Small tables with named rows and columns. After each table, cells are looked up by row and column.

maponal:
|  | mup | fubez | duro | dodipek | kun | gigem |
|---|---|---|---|---|---|---|
| gon | 150 | 145 | 131 | 158 | 95 | 149 |
| veg | 79 | 156 | 152 | 131 | 97 | 216 |
| bunefu | 106 | 88 | 113 | 78 | 167 | 129 |
| gesab | 70 | 134 | 91 | 122 | 133 | 139 |
| lal | 107 | 96 | 118 | 85 | 149 | 149 |
| madeki | 124 | 128 | 69 | 155 | 129 | 83 |
| lof | 137 | 130 | 62 | 164 | 125 | 108 |
| muni | 158 | 90 | 91 | 116 | 148 | 141 |
| sipapon | 84 | 154 | 147 | 131 | 101 | 186 |

dodipek of madeki: 155
duro of gesab: 91
fubez of gon: 145
gigem of madeki: 83
fubez of bunefu: 88
dodipek of gesab: 122
fubez of gesab: 134
mup of bunefu: 106
kun of madeki: 129
dodipek of lof: 164
kun of muni: 148
mup of veg: 79
duro of lal: 118
dodipek of gon: 158
fubez of sipapon: 154
mup of lal: 107
duro of bunefu: 113
fubez of veg: 156
fubez of madeki: 128
kun of gon: 95

dipuv =
         boleles  sete  vov  sosapo  paz  pided  nolusan  fev
boteka       136   100  123     117   52    149      172  128
zok          130   136  107     166  128     86       95  141
zikuvo       125   135  138     176  165     42      119  180
suzulor      113   105  122      73  100    185      159   97
tovu         101   136  111     103  184    114      112  145
rap          129   154  102     196  111     81      100  188
nid          122   109  149     117  139     80      143  122
mafedod      114    90  115      65  100    189      156   77
vab          126   119  120     166  135     53       85   89

What is the sosapo of vab in dipuv? 166
What is the paz of rap in dipuv? 111
What is the pided of mafedod in dipuv? 189
What is the boleles of tovu in dipuv? 101
What is the fev of suzulor in dipuv? 97
What is the pided of rap in dipuv? 81
What is the sete of zok in dipuv? 136
What is the paz of vab in dipuv? 135
What is the boleles of nid in dipuv? 122
What is the paz of zok in dipuv? 128
What is the nolusan of nid in dipuv? 143
What is the sete of mafedod in dipuv? 90
What is the paz of tovu in dipuv? 184
What is the fev of mafedod in dipuv? 77
What is the pided of tovu in dipuv? 114
What is the sosapo of zok in dipuv? 166
What is the vov of vab in dipuv? 120
What is the nolusan of rap in dipuv? 100
What is the sete of suzulor in dipuv? 105
Which row has the largest pided? mafedod

zare =
,rogane,navegu,lok,bakurof,rilipok,sifimi,zeremi,monevo
fusizem,14433,3805,26805,17080,49648,14125,56745,5442
sor,15368,5380,26076,16704,48933,15035,54377,7787
dor,38334,47262,50096,49282,10640,44047,13905,82428
miruleb,38381,47461,52869,50513,9004,45432,12423,85169

rilipok of fusizem: 49648
bakurof of dor: 49282
monevo of sor: 7787
rogane of miruleb: 38381
zeremi of miruleb: 12423
rogane of dor: 38334
monevo of dor: 82428

lub =
|  | zaf | led | lifo | daz | zubela | zap | gil |
|---|---|---|---|---|---|---|---|
| digifir | 31 | 27 | 30 | 214 | 30 | 179 | 30 |
| gul | 74 | 74 | 80 | 141 | 77 | 115 | 80 |
| papuz | 152 | 150 | 155 | 103 | 154 | 61 | 155 |
| sutafuz | 181 | 188 | 189 | 51 | 191 | 141 | 190 |
| mazu | 110 | 111 | 117 | 85 | 116 | 133 | 118 |
| pomaki | 109 | 106 | 112 | 107 | 113 | 54 | 112 |
| sib | 196 | 196 | 196 | 118 | 194 | 107 | 197 |

daz of digifir: 214
daz of pomaki: 107
led of papuz: 150
zubela of sib: 194
zubela of sutafuz: 191
zaf of mazu: 110
led of sutafuz: 188
daz of papuz: 103
zap of mazu: 133
gil of digifir: 30
zap of sib: 107
lifo of sib: 196
zaf of digifir: 31
gil of pomaki: 112
daz of mazu: 85
zap of gul: 115

goguvu
|  | dolisar | nozopit | riv | dadobo |
|---|---|---|---|---|
| sev | 20.75 | 15.99 | 13.66 | 29.15 |
| nodigi | 96.80 | 68.63 | 33.43 | 38.20 |
| mem | 56.31 | 65.03 | 13.60 | 41.45 |
| keroz | 15.60 | 52.63 | 36.01 | 50.41 |
| firoko | 19.29 | 18.54 | 49.30 | 29.32 |
| nele | 18.01 | 64.24 | 46.38 | 17.07 |
| nusimer | 8.51 | 22.27 | 6.42 | 35.66 |
| megozo | 12.10 | 43.74 | 50.71 | 16.68 |
| nonu | 49.84 | 52.54 | 31.42 | 36.33 |
| dimi | 32.11 | 60.99 | 77.81 | 4.44 |
| kopadov | 13.09 | 76.01 | 35.34 | 22.53 |
| dokag | 63.80 | 75.61 | 71.63 | 19.89 |

What is the dadobo of mem in goguvu? 41.45
What is the dolisar of mem in goguvu? 56.31
What is the nozopit of firoko in goguvu? 18.54
What is the riv of megozo in goguvu? 50.71
What is the nozopit of dimi in goguvu? 60.99
What is the dolisar of megozo in goguvu? 12.10
What is the nozopit of sev in goguvu? 15.99
What is the dolisar of keroz in goguvu? 15.60
What is the nozopit of dokag in goguvu? 75.61
What is the dolisar of nusimer in goguvu? 8.51
What is the dolisar of dokag in goguvu? 63.80
What is the dadobo of kopadov in goguvu? 22.53
What is the riv of nodigi in goguvu? 33.43
What is the nozopit of nonu in goguvu? 52.54
What is the riv of keroz in goguvu? 36.01
What is the dadobo of nusimer in goguvu? 35.66

